(in the rows, 100 means zero)
Each row is followed by its class. Each block has new classes.
 89  55 145 108  83 113 115  73 125 100 117 102 116 105  65 132  98 110  88  77 100  92 122  82 129 103 117 105 121  76  94  82 117  88 152 105  89  97  64 125 170  95 103 111 103  91  79  73  83  93 103  80  81  94 122  77 107  86  96  84 -> (45)
 96  71  98  97  88 112 100  80 119  97 101 103  91 103  94  61 102 119  79 109 106  93 126  85 106  94  95  89 105 119 101  89 110  93 132 103 102  70  94 114 101  87 104 100  91  86 104  85 104  87  92  90  84  92  92 100 102  84  99  96 -> (50)
 92  78 101 105  81 108 109 140 119  99  90 104 130 100  97 116  96 109  57 132 106  99 101 100 120 106  95  98 109 100 110  96 105  84  71  96  83 102 100 119 110  86  82 104  91 101 124  93  81  86 108 104 112 111 119 100 107  91 115 100 -> (46)
 91  86 111 109  94 105 105 118 107  94  87 108 119 104  95 121  97  95  79 103 103 107  92  95 103 112  91  98 103  87 107  99  99  93  57  88  97  94  89 106 116 105  86  99  97 100 116  84  95  83 121 110 101 100 114  95  98 104 108 103 -> (45)
 85  79  80  98  76 109  89 101 111 100  98 106 128 101 112  61 101 106  83 116 108  99 126  80 127 111  87  90 114 127 109  85 119  94 116  95 103  64  96 123 111  94  89 100  95  89 118  96  82  80  92  99  99 101  98  98 101  88 120  99 -> (50)
 91  78  91  97  93 110  98  77  96 104 105 111  95 103  93  52 101 105 107  81 113  90 122  83 104 104  99  89  97 107 107  96 112 106 131 105 101  58  81 109 111  99 102 110  94  87 102  94  94  94  90  90  97  88  87  97 102 108 101  91 -> (50)
114  63  94 102  82 110  93  95  97  99  97 100 114 104  92  32  92 100  88 110 117  87 127  94 105 103 119  98 101 128 113  99 112 107 125 113  99  55 102 113  93  90 110 104  98  91 109 105  78  92  97  88  77  90  75 100  96  93 113 106 -> (54)
 94  37  75 114  65 121 102 130 130  92  80 129 149 104 102  17  90 106  66 161 127  88 123  63 120 123  69  98 110 137 123  97 125  78  75 107  90  43 101 135 111  83  66 111  73  81 173  82  71  80 133 105  81  97 111 102 109  83 135 107 -> (36)
 90  66 109 104  95 104 105  91  99 105 108 101 116  94 104 103  93 100  85 105 104  95 137  99 128 112 111 101 115 110  99  90 120  93  58 107  94  87  92 133 122  89  99 101  76  89 100  79  70  91  99  87  84  84 112  80  93  98 119  98 -> (41)
114  25  81 111  80 110 131  77 105 104  97  96  90  89  91  46  96 101  96 128 110  98 118 110 102  88 108  96  85 168 106 109 126  87  60 107  89  71 108 152  84  80 100 104  48  84 148  77  58  81 111  89  67  87 103  86 116  86 124 118 -> (51)
 94  95  96  97  86 110 104 114 122  96  86 109 122 105 105 138 101 105  83 116  95  96 108  85 120 101  63  92 108 103 104  89 103  79 100  94 100  82  90 115 119  97  70 107  96  97 114  88 101  90  95 105 102 104 110 104  94  96 101  89 -> (39)
103  46 120 112  85 109 111  79 111 104 108 101 107 107  79  50  99 104  95 107 107  82 127  92 117  87 115 101 105 110  98  96 114 101 150 107  91  83  86 129 131  87 108 107  92  89  94  86  73  91 100  81  77  98  97  94 110  84 109  96 -> (36)
 78  66  58 115  61 116  88 168 133  91  68 134 168 107 148  35  90 107  45 179 120  95 114  59 137 128  35  90 109 129 135  95 108  68  11  72 105  47 119 133  97  75  44 118  91  95 189  89  90  77 115 128 107 107 108 120  87  96 146 109 -> (39)
100 113  83  99 106  92 100  98 108  97  87 117  74  99 108  69 106  99 120 111 113 101  89  96  84  98  85  97  88 118  98 113  96 101  90 101 106 103 112  93  79 101  90 106 103 103 123 104 116 105  89 108 110 100  92 105  97 108 109  98 -> (36)
 91  74 108  96  84 115 106 109 133  94 101 105 136 102 104 132  94 105  78 114 104  95 125  92 133  99 101 106 114 118 103  93 117  81 107 105  87  93  93 126 143  87  88 104  89 101 106  85  84  84 107 100  88 103 128  93 107  80 104  92 -> (46)
 97  82  98 101  97 104  91  84  85 104 115 109 121  94  94  59  94  99 107  97 107 104 121  93 110 121 129 108 116 111  99 100 112 117 106 109 100  78  87 105 108  89 114 102  92  94  89 101  98  96  95  89  95  90  95  90 102  96 110 101 -> (54)
 87  80 106  95  85 106 114  98 115  89  92 114 100 105  74 110 103 109  83  88 109  92 113  80 114  94  85  92 115  91 108  90 107  91 135 108  91  81  76 123 139  88  93 102  92  94 105  79  92  91 104  92 101  94 107  90  99 100  95  86 -> (39)
102  63  58  87  89 110 109 107 114  98  88 113 123 104 100  31  89 105  80 136 129  94 128  87 106 117  94  95 104 144 121 104 115 100  89 102 100  40  93 125  89  84  82 102  75  87 142 111  87  82 107  97  92  93  97 106  98 102 122 105 -> (50)
104  70 121  95  92  96 111  60 103 103 112  90 110  98  95  93  97 101  96  86 103  92 138 114 123  71 108  97 109 111 105  83 113 101 152 135  94  87 104 125 128  90 113 101  99  99  60  88  95  93  95  81  72  95  95 102  98  80  87  96 -> (54)
 90  60 116 103  85 115 104 100 111 121  87 108 123 105 107  83  94 102  58 111  99  94 118  86 123 103  91 103 109 102 111  86 117  81 110  93  94  71  84 123 122  89  90 106  87  86 112  74  76  87 101  90  92  94 105  97 103  97 108  93 -> (39)
105  48 109 122  92 106 100 101  97 105 111  81  90 105  89  71  99 104  86 120  97  93  95 103 103 103 123 103 101 127  92  99 120  92  59 101  89 105 111 122 101  89 101 109  79  87 119  86  60  83 105  92  78  94  99  87 123 102 116 105 -> (51)
 95 102 128 104  98 108 115  78 112  97 104 101  88  99 101 132 104 105  94  81  99 100 108 102 117  83  89  92 104  85 100  87 105  82 139 103 100 105  95 119 129  92  96 114 105  98  87  79 101  97  98 101  93 104 109  97  99 107  85  88 -> (39)
114  64  89 108 100 102  91 113  85 108 108  87 104  96  81  52  94  97  92 112 100  99  99 108  89 118 146 104 100 122 109 101 106 107  87 103 104  93 100  98  83  90 114 108  90  93 121 114  67 105 104  86  95  87  89  88 113  95 119 108 -> (51)
 94  84 122 105  93 104 103  78  97 101 102  98  94  93  87  99  97  99  94  81 102  97 118  91 113  96 101  96  97  89  98  89 100  97 128 102 101  96  94 112 122  95 112 110  99  95  73  83  90 100 100 100  90  84  99  95 109  98  95  93 -> (50)
